Below are the code and all the weights of a small trained network. Each question names an input and a class and asks about switching units off, where a switched-off unit gives its printed mean instead of its output.

import numpy as np


def w(rows, s, z=0):
    codes = np.array(rows[::2]) - 128.0
    scale = np.full(codes.shape[1], s)
    scale[-1] = z or s
    return codes * scale


def f(y):
    return y / 2 * (1 + np.tanh(0.7978845608 * (y + 0.044715 * y**3)))


def log_softmax(a):
    a = a - a.max(-1, keepdims=True)
    return a - np.log(np.exp(a).sum(-1, keepdims=True))


def net(x, mask):
    res = np.array(x, float).reshape(1, 6) / 4 @ E
    y = f(res @ A[0][:, :-1].T + A[0][:, -1])
    res = res + np.where(mask, y, B[0][:, -1]) @ B[0][:, :-1]
    return log_softmax(res[-1] @ U[:, :-1].T + U[:, -1])


A, B = {}, {}
E = w([
[34,215,82,194,183,202,126],'x0',
[132,140,120,124,125,125,142],'x1',
[155,227,144,45,61,226,12],'x2',
[146,129,105,131,123,138,135],'x3',
[128,124,124,126,131,131,122],'x4',
[2,36,16,93,22,150,145],'x5',
],0.006)
A[0] = w([
[104,108,109,140,131,118,128,91],'N0',
[126,90,118,60,49,140,84,107],'N1',
[127,118,138,118,111,138,125,133],'N2',
[128,136,129,197,203,116,146,146],'N3',
[133,203,146,115,107,166,76,3],'N4',
[126,104,147,92,137,149,126,126],'N5',
[94,149,103,134,125,157,108,162],'N6',
[58,91,89,167,86,130,140,21],'N7',
[135,130,129,134,121,121,123,122],'N8',
[135,126,127,126,132,100,108,125],'N9',
[205,162,170,114,163,101,91,213],'N10',
[125,74,129,157,124,87,171,193],'N11',
[241,168,195,103,162,113,86,2],'N12',
[127,142,131,173,203,133,152,140],'N13',
[43,193,97,163,132,180,108,115],'N14',
[117,8,119,157,149,70,180,22],'N15',
[173,92,145,132,115,81,148,116],'N16',
[132,111,123,90,69,135,118,127],'N17',
[129,108,135,135,125,111,139,115],'N18',
[127,144,131,183,191,115,132,138],'N19',
[124,139,129,115,124,155,140,150],'N20',
[133,102,127,81,62,145,118,126],'N21',
[102,154,115,137,114,155,127,127],'N22',
],0.011,0.0059)
B[0] = w([
[149,121,133,122,134,138,139,136],'N0',
[98,176,102,171,142,126,73,184],'N1',
[130,138,116,131,128,132,127,131],'N2',
[138,144,112,215,148,128,112,210],'N3',
[152,66,147,130,133,113,186,165],'N4',
[130,136,109,133,132,135,137,130],'N5',
[143,118,141,103,131,113,142,167],'N6',
[192,102,170,102,136,134,178,178],'N7',
[126,129,134,127,131,127,129,126],'N8',
[137,132,121,122,130,129,147,130],'N9',
[140,67,148,124,137,135,198,254],'N10',
[148,98,149,110,139,144,165,222],'N11',
[97,150,106,7,92,122,98,223],'N12',
[123,140,129,201,139,122,102,194],'N13',
[151,98,142,44,110,123,163,202],'N14',
[112,142,126,6,103,126,108,220],'N15',
[138,113,147,96,125,148,162,170],'N16',
[113,160,115,149,127,123,95,157],'N17',
[143,125,122,122,119,136,142,135],'N18',
[141,137,107,201,128,131,113,189],'N19',
[119,128,131,115,126,110,130,140],'N20',
[103,164,115,149,137,114,90,165],'N21',
[124,108,136,99,131,124,126,146],'N22',
],0.018,0.0085)
U = w([
[215,57,185,130,151,148,219,5],'0',
[89,155,113,22,51,137,119,255],'1',
[98,221,76,253,163,129,68,103],'2',
],0.0068,0.00068)

Each question gives the input, the list of numbers given to net, and the class t.
The units are the neurons (one row each of A and B). Each row of codes is followed by its name. A weight is (code - 128) times the scale printed after its matrix; where a second scale follows, it is the last column's (A, B and U).
mask holds one flag per neuron, in row order. A switched-off neuron (its flag False) gives its mean, the last column of its row in B, instead of its output. The means were averaged over made-up inputs and are rounded, as every weight is.
A unit's drop is (log p(t) with every unit on - log p(t) with that unit switched off) / (log p(t) with every unit on - log p(t) with every unit switched off).
The circuit of an input: a set's keep is (log p(t) with only the set's units on - log p(t) with every unit switched off) / (log p(t) with every unit on - log p(t) with every unit switched off). Starting from the 12 units with the biggest drops (on a tie, the unit counted first), units are removed one at a time, each time the one whose removal leaves the highest keep (on an exact tie, the one counted first), for as long as the keep stays at least 0.8.
units of the circuit, in order: the units of the circuit, biggest drop first
top k neurons: the k neurons with the biggest drops, biggest first
drop when u is switched off: that unit's drop, to one decimal
input [3,-2,8,-5,1,0], class 0: units of the circuit, in order : (N4)
input [1,-1,-3,5,2,0], class 2: units of the circuit, in order : (N10, N14)
input [1,2,-3,-6,2,-2], class 2: top 2 neurons : (N14, N7)
input [-3,6,4,2,-5,-5], class 1: top 2 neurons : (N12, N11)
input [-6,5,-6,6,4,3], class 1: top 2 neurons : (N15, N10)
input [3,-7,8,-8,-4,-4], class 0: top 3 neurons : (N4, N10, N15)
input [-3,-3,-6,4,7,6], class 1: top 2 neurons : (N15, N10)
input [-6,1,-3,0,1,3], class 1: top 2 neurons : (N15, N10)
input [5,5,5,0,-8,-2], class 0: top 3 neurons : (N4, N12, N15)
input [-8,-2,2,3,-1,-2], class 1: drop when N12 is switched off : 0.7
input [7,5,-5,3,-6,-3], class 2: drop when N8 is switched off : 0.0
input [-8,-3,-1,2,-3,1], class 1: drop when N3 is switched off : 0.1
input [-5,3,3,-1,-4,-3], class 1: drop when N11 is switched off : 0.1
input [-8,-6,-7,4,-6,8], class 1: units of the circuit, in order : (N15)
